Below are the code and all the weights of a small trained network. Each question names an input and a class and asks about switching units off, where a switched-off unit gives its printed mean instead of its output.

import numpy as np


def w(rows, s, z=0):
    codes = np.array(rows[::2]) - 128.0
    scale = np.full(codes.shape[1], s)
    scale[-1] = z or s
    return codes * scale


def norm(h):
    return h / np.sqrt((h * h).mean(-1, keepdims=True) + 1e-5)


def f(y):
    return np.maximum(y, 0)


def log_softmax(a):
    a = a - a.max(-1, keepdims=True)
    return a - np.log(np.exp(a).sum(-1, keepdims=True))


def net(x, mask):
    res = np.array(x, float).reshape(1, 7) / 4 @ E
    u = 0
    for l in range(4):
        y = f(norm(res) @ A[l][:, :-1].T + A[l][:, -1])
        res = res + np.where(mask[u : u + 5], y, B[l][:, -1]) @ B[l][:, :-1]
        u += 5
    return log_softmax(norm(res)[-1] @ U[:, :-1].T + U[:, -1])


A, B = {}, {}
E = w([
[10,40,161],'x0',
[127,120,120],'x1',
[9,219,2],'x2',
[128,137,141],'x3',
[127,128,130],'x4',
[245,210,86],'x5',
[126,135,140],'x6',
],0.0066)
A[0] = w([
[115,207,101,2],'0.n0',
[184,58,188,218],'0.n1',
[152,95,72,77],'0.n2',
[235,168,171,73],'0.n3',
[3,167,92,167],'0.n4',
],0.007,0.0041)
B[0] = w([
[186,170,31,142],'0.n0',
[252,39,254,244],'0.n1',
[86,150,78,130],'0.n2',
[77,53,87,188],'0.n3',
[192,236,176,254],'0.n4',
],0.0053,0.0051)
A[1] = w([
[77,96,95,70],'1.n0',
[161,17,78,156],'1.n1',
[110,252,164,62],'1.n2',
[78,170,110,254],'1.n3',
[179,116,152,120],'1.n4',
],0.011,0.0042)
B[1] = w([
[130,144,178,146],'1.n0',
[115,145,182,214],'1.n1',
[116,68,81,226],'1.n2',
[172,90,74,254],'1.n3',
[111,254,113,199],'1.n4',
],0.013,0.0054)
A[2] = w([
[117,212,82,140],'2.n0',
[27,129,139,88],'2.n1',
[249,145,163,79],'2.n2',
[120,58,73,59],'2.n3',
[70,75,100,1],'2.n4',
],0.013,0.0047)
B[2] = w([
[156,69,186,212],'2.n0',
[166,180,114,168],'2.n1',
[69,156,94,255],'2.n2',
[55,139,151,202],'2.n3',
[122,253,55,163],'2.n4',
],0.012,0.0056)
A[3] = w([
[188,100,182,112],'3.n0',
[91,107,93,84],'3.n1',
[114,149,234,156],'3.n2',
[252,180,223,57],'3.n3',
[65,160,99,3],'3.n4',
],0.012,0.0043)
B[3] = w([
[189,168,16,173],'3.n0',
[24,127,155,161],'3.n1',
[124,27,156,254],'3.n2',
[56,208,166,242],'3.n3',
[100,254,121,153],'3.n4',
],0.0078,0.0074)
U = w([
[90,124,223,112],'0',
[95,187,132,254],'1',
[96,79,59,132],'2',
[194,136,66,12],'3',
[123,2,183,106],'4',
],0.023,0.0044)

Each question gives the input, the list of numbers given to net, and the class t.
The units are the neurons (one row each of A and B). Each row of codes is followed by its name. A weight is (code - 128) times the scale printed after its matrix; where a second scale follows, it is the last column's (A, B and U).
mask holds one flag per neuron, layer by layer. A switched-off neuron (its flag False) gives its mean, the last column of its row in B, instead of its output. The means were averaged over made-up inputs and are rounded, as every weight is.
A unit's drop is (log p(t) with every unit on - log p(t) with that unit switched off) / (log p(t) with every unit on - log p(t) with every unit switched off).
The circuit of an input: a set's keep is (log p(t) with only the set's units on - log p(t) with every unit switched off) / (log p(t) with every unit on - log p(t) with every unit switched off). Starting from the 12 units with the biggest drops (on a tie, the unit counted first), units are removed one at a time, each time the one whose removal leaves the highest keep (on an exact tie, the one counted first), for as long as the keep stays at least 0.8.
circuit, biggest first: the units of the circuit, biggest drop first
top k neurons: the k neurons with the biggest drops, biggest first
k most important neurons of layer l: the k neurons of layer l with the biggest drops, biggest first
input [-8,-2,-8,2,-8,3,-2], class 1: circuit, biggest first : (3.n3, 2.n2)
input [-2,-8,-8,-8,2,-5,0], class 0: circuit, biggest first : (3.n3)
input [7,-6,3,4,5,5,0], class 2: circuit, biggest first : (3.n3, 1.n2)
input [8,-2,2,-7,1,-3,-4], class 1: circuit, biggest first : (2.n4, 2.n1)
input [-7,-7,-8,8,-3,5,6], class 1: circuit, biggest first : (3.n3, 2.n2)
input [-6,5,0,-6,-8,-3,2], class 0: top 3 neurons : (1.n3, 0.n4, 3.n3)
input [-7,3,0,8,3,0,-6], class 0: top 2 neurons : (2.n0, 1.n3)
input [4,8,4,8,-7,4,-1], class 2: 2 most important neurons of layer 1 : (1.n2, 1.n3)
input [-2,-7,2,7,0,-5,5], class 2: top 2 neurons : (0.n1, 1.n3)
input [-3,7,5,-1,-2,2,-3], class 3: top 3 neurons : (2.n2, 3.n2, 0.n0)
input [-1,-7,4,-1,-7,-6,4], class 2: top 4 neurons : (1.n3, 0.n4, 1.n2, 3.n3)
input [-3,-3,-2,-4,0,0,2], class 0: top 4 neurons : (1.n3, 1.n2, 1.n1, 2.n4)
input [3,-3,0,-1,-5,-4,-3], class 4: top 3 neurons : (1.n2, 3.n2, 1.n4)
input [2,7,-3,-5,1,7,1], class 0: circuit, biggest first : (1.n3)
input [-2,-8,7,-2,6,4,1], class 3: 2 most important neurons of layer 2 : (2.n2, 2.n0)
input [6,-7,-4,-5,-6,3,-4], class 0: top 3 neurons : (1.n4, 1.n2, 3.n3)
input [-3,-3,2,2,0,4,4], class 3: 2 most important neurons of layer 3 : (3.n2, 3.n3)
input [-3,3,8,4,-5,-1,-8], class 2: 2 most important neurons of layer 1 : (1.n2, 1.n4)
input [3,-6,1,-5,-6,-6,5], class 1: top 2 neurons : (2.n4, 0.n1)
input [-6,7,0,3,-4,-2,0], class 0: 2 most important neurons of layer 0 : (0.n4, 0.n3)
input [4,3,5,-3,6,6,-5], class 2: 2 most important neurons of layer 1 : (1.n2, 1.n4)
input [-3,7,5,-6,5,2,-3], class 3: top 2 neurons : (2.n2, 3.n2)
input [-3,1,6,5,-6,5,5], class 3: 2 most important neurons of layer 2 : (2.n2, 2.n0)
input [1,7,-5,2,7,2,-8], class 0: top neuron : (3.n2)
input [-5,8,-1,0,7,-2,5], class 0: top 2 neurons : (1.n3, 3.n2)
input [-4,5,4,5,-7,-2,-7], class 2: top 3 neurons : (1.n2, 1.n4, 2.n3)
input [-6,4,-1,4,-8,-3,5], class 0: most important neuron of layer 3 : (3.n2)
